Here is a tiny trained network, its code and every weight. The questions are about switching its units off for an input and a class, where a switched-off unit gives its printed mean instead of its output.

import numpy as np


def w(rows, s, z=0):
    codes = np.array(rows[::2]) - 128.0
    scale = np.full(codes.shape[1], s)
    scale[-1] = z or s
    return codes * scale


def f(y):
    return y / 2 * (1 + np.tanh(0.7978845608 * (y + 0.044715 * y**3)))


def log_softmax(a):
    a = a - a.max(-1, keepdims=True)
    return a - np.log(np.exp(a).sum(-1, keepdims=True))


def net(x, mask):
    res = np.array(x, float).reshape(1, 3) / 4 @ E
    y = f(res @ A[0][:, :-1].T + A[0][:, -1])
    res = res + np.where(mask, y, B[0][:, -1]) @ B[0][:, :-1]
    return log_softmax(res[-1] @ U[:, :-1].T + U[:, -1])


A, B = {}, {}
E = w([
[252,57,106,154],'x0',
[77,121,210,210],'x1',
[88,39,88,99],'x2',
],0.013)
A[0] = w([
[117,88,164,149,117],'N1',
[216,114,84,103,170],'N2',
[138,81,175,124,165],'N3',
[161,214,149,186,191],'N4',
[43,173,125,119,182],'N5',
[192,154,93,173,163],'N6',
[69,143,105,90,168],'N7',
[159,166,151,168,51],'N8',
[43,139,87,96,122],'N9',
[120,3,125,134,23],'N10',
[129,96,141,158,124],'N11',
[93,146,133,109,140],'N12',
[136,87,83,110,214],'N13',
[147,49,180,140,81],'N14',
[10,168,179,115,166],'N15',
[72,178,145,126,24],'N16',
[40,48,130,180,159],'N17',
[121,182,92,40,254],'N18',
[182,91,57,66,76],'N19',
[120,87,165,151,153],'N20',
[164,153,125,98,56],'N21',
[136,206,172,132,210],'N22',
],0.016,0.0043)
B[0] = w([
[156,133,113,120,156],'N1',
[113,114,74,69,210],'N2',
[146,142,119,99,155],'N3',
[163,155,199,145,201],'N4',
[118,64,144,129,214],'N5',
[141,135,126,98,178],'N6',
[105,145,160,84,181],'N7',
[162,135,144,135,156],'N8',
[112,170,145,82,191],'N9',
[128,190,125,164,185],'N10',
[148,127,121,119,149],'N11',
[121,92,152,110,161],'N12',
[123,154,110,132,176],'N13',
[185,105,116,113,170],'N14',
[84,5,95,116,251],'N15',
[99,85,135,129,183],'N16',
[105,213,172,124,200],'N17',
[119,91,136,58,204],'N18',
[61,102,92,83,205],'N19',
[157,132,112,114,161],'N20',
[140,165,131,126,147],'N21',
[142,165,181,170,198],'N22',
],0.019,0.02)
U = w([
[191,118,157,75,6],'0',
[160,236,156,143,209],'1',
[114,97,6,52,210],'2',
[111,79,45,178,34],'3',
[55,98,150,82,155],'4',
[122,87,141,238,145],'5',
[129,59,47,183,3],'6',
[188,101,45,138,75],'7',
],0.012,0.0052)

Each question gives the input, the list of numbers given to net, and the class t.
The units are the neurons (one row each of A and B). Each row of codes is followed by its name. A weight is (code - 128) times the scale printed after its matrix; where a second scale follows, it is the last column's (A, B and U).
mask holds one flag per neuron, in row order. A switched-off neuron (its flag False) gives its mean, the last column of its row in B, instead of its output. The means were averaged over made-up inputs and are rounded, as every weight is.
A unit's drop is (log p(t) with every unit on - log p(t) with that unit switched off) / (log p(t) with every unit on - log p(t) with every unit switched off).
top k neurons: the k neurons with the biggest drops, biggest first
drop when u is switched off: that unit's drop, to one decimal
input [4,5,2], class 1: top neuron -> (N15)
input [3,-3,-6], class 0: top 3 neurons -> (N17, N10, N2)
input [-3,-8,-8], class 0: top 2 neurons -> (N18, N15)
input [-2,-4,-6], class 1: top 2 neurons -> (N15, N22)
input [1,0,1], class 2: top 3 neurons -> (N4, N22, N17)
input [-7,-7,6], class 4: top 2 neurons -> (N7, N2)
input [8,6,-4], class 0: top 2 neurons -> (N17, N14)
input [5,6,-6], class 1: drop when N15 is switched off -> 0.2
input [8,8,-8], class 1: drop when N20 is switched off -> 0.0
input [5,4,-5], class 1: drop when N15 is switched off -> 0.5
